Here is a tiny trained network, its code and every weight. The questions are about switching its units off for an input and a target symbol, where a switched-off unit gives its printed mean instead of its output.

import numpy as np


def w(rows, s, z=0):
    codes = np.array(rows[::2]) - 128.0
    scale = np.full(codes.shape[1], s)
    scale[-1] = z or s
    return codes * scale


def f(y):
    return y / 2 * (1 + np.tanh(0.7978845608 * (y + 0.044715 * y**3)))


def softmax(a):
    e = np.exp(a - a.max(-1, keepdims=True))
    return e / e.sum(-1, keepdims=True)


def log_softmax(a):
    a = a - a.max(-1, keepdims=True)
    return a - np.log(np.exp(a).sum(-1, keepdims=True))


def net(x, mask):
    ids = ['γδηθμξπ'.index(c) for c in x.split()]
    T = len(ids)
    res = E[ids] + P[:T]
    r = res
    for j in range(2):
        rows = slice(2 * j, 2 * j + 2)
        q, k, v = (r @ M[0][rows].T for M in (Q, K, V))
        z = softmax(np.where(np.tri(T) > 0, q @ k.T / 2**0.5, -1e9)) @ v
        o = O[0][rows]
        res = res + np.where(mask[j], z, o[:, -1]) @ o[:, :-1]
    y = f(res @ A[0][:, :-1].T + A[0][:, -1])
    res = res + np.where(mask[2:14], y, B[0][:, -1]) @ B[0][:, :-1]
    return log_softmax(res[-1] @ U[:, :-1].T + U[:, -1])


Q, K, V, O, A, B = {}, {}, {}, {}, {}, {}
E = w([
[103,26,109,101,54,68],'γ',
[96,127,67,164,167,95],'δ',
[141,55,78,112,114,65],'η',
[64,84,130,191,113,85],'θ',
[10,103,155,111,75,65],'μ',
[126,16,96,207,78,55],'ξ',
[62,105,115,100,143,61],'π',
],0.012)
P = w([
[128,39,94,123,200,198],'0',
[111,69,163,58,175,125],'1',
[123,70,179,66,161,108],'2',
[116,225,62,232,91,113],'3',
[99,235,8,25,107,90],'4',
[110,55,211,119,121,82],'5',
],0.013)
Q[0] = w([
[130,218,72,117,70,197],'h1',
[180,176,251,93,161,221],'h1',
[153,244,29,70,82,241],'h2',
[53,25,8,138,76,139],'h2',
],0.013)
K[0] = w([
[174,218,143,163,42,52],'h1',
[175,78,225,40,175,77],'h1',
[148,223,154,157,58,10],'h2',
[135,205,109,184,48,168],'h2',
],0.013)
V[0] = w([
[203,155,96,144,138,51],'h1',
[210,77,157,246,112,155],'h1',
[6,159,195,175,87,169],'h2',
[180,188,83,181,224,161],'h2',
],0.012)
O[0] = w([
[56,114,112,143,127,179,141],'h1',
[167,163,156,172,110,224,195],'h1',
[206,118,201,163,163,57,1],'h2',
[101,5,146,89,132,174,118],'h2',
],0.018,0.0077)
A[0] = w([
[196,93,155,96,143,106,143],'n1',
[148,127,77,89,153,149,15],'n2',
[142,239,21,87,130,141,27],'n3',
[127,101,39,79,180,239,250],'n4',
[77,1,150,198,152,177,27],'n5',
[185,161,173,113,190,65,16],'n6',
[184,155,186,70,32,186,1],'n7',
[152,231,42,187,48,62,141],'n8',
[181,102,101,24,129,26,218],'n9',
[235,127,208,157,134,100,222],'n10',
[174,223,175,145,83,222,64],'n11',
[222,146,117,109,195,81,19],'n12',
],0.0076,0.0067)
B[0] = w([
[129,131,164,155,159,124,135],'n1',
[13,143,95,190,198,145,133],'n2',
[191,121,135,112,55,143,158],'n3',
[135,93,199,144,62,71,252],'n4',
[203,156,133,14,116,59,158],'n5',
[68,165,187,40,91,197,138],'n6',
[147,119,114,255,202,133,129],'n7',
[153,158,185,6,113,107,156],'n8',
[123,130,128,197,189,108,157],'n9',
[42,177,55,110,143,244,145],'n10',
[117,66,164,201,109,61,140],'n11',
[13,155,178,196,150,78,137],'n12',
],0.0088,0.027)
U = w([
[174,159,76,89,113,146,164],'γ',
[153,60,164,57,166,177,51],'δ',
[66,107,54,94,71,165,105],'η',
[161,96,91,73,181,255,254],'θ',
[112,117,145,86,139,156,20],'μ',
[143,107,160,145,117,156,47],'ξ',
[119,107,58,122,153,93,174],'π',
],0.0064,0.0066)

Each question gives the input, a string of symbols that net reads in full, and the target symbol t.
The units are the heads (2 rows each of Q, K, V and O) and the neurons (one row each of A and B). Each row of codes is followed by its name. A weight is (code - 128) times the scale printed after its matrix; where a second scale follows, it is the last column's (O, A, B and U).
mask holds one flag per unit, heads first, then neurons. A switched-off unit (its flag False) gives its mean, the last column of its rows in O or B, instead of its output. The means were averaged over made-up inputs and are rounded, as every weight is.
A unit's drop is (log p(t) with every unit on - log p(t) with that unit switched off) / (log p(t) with every unit on - log p(t) with every unit switched off).
The circuit of an input: a set's keep is (log p(t) with only the set's units on - log p(t) with every unit switched off) / (log p(t) with every unit on - log p(t) with every unit switched off). Starting from the 12 units with the biggest drops (on a tie, the unit counted first), units are removed one at a time, each time the one whose removal leaves the highest keep (on an exact tie, the one counted first), for as long as the keep stays at least 0.8.
units of the circuit, in order: the units of the circuit, biggest drop first
k most important neurons: the k neurons with the biggest drops, biggest first
which heads matter: for each layer, one digit per head in row order, 1 if its drop is at least 0.15 and else 0, layers parted by /
drop when u is switched off: that unit's drop, to one decimal
input δ ξ ξ, target δ: units of the circuit, in order : h2; n5
input ξ θ η δ π γ, target ξ: units of the circuit, in order : h1; n11
input γ ξ η π μ, target π: units of the circuit, in order : h2; h1; n9
input γ η μ, target γ: units of the circuit, in order : h2; h1; n8
input μ π π η η θ, target μ: 4 most important neurons : n6; n12; n8; n10
input η γ η γ μ, target γ: which heads matter : 01
input μ π η θ, target θ: which heads matter : 01
input η θ η π γ, target π: which heads matter : 11
input η η θ μ π, target μ: units of the circuit, in order : h2; n6; n12; n8
input π γ γ, target π: units of the circuit, in order : h1; n9
input η μ η γ η, target γ: units of the circuit, in order : h2; n8
input μ η δ θ π, target θ: units of the circuit, in order : h2; n4; n10
input μ η η δ η γ, target μ: most important neuron : n6
input η η ξ ξ π, target ξ: units of the circuit, in order : h1; n11; h2
input γ η μ δ π, target δ: units of the circuit, in order : h2
input γ η γ γ η ξ, target γ: 2 most important neurons : n8; n4
input δ γ γ, target δ: drop when h2 is switched off : 1.2
input π ξ θ η η μ, target π: drop when n4 is switched off : 0.1
input ξ γ π, target ξ: drop when n11 is switched off : 0.4
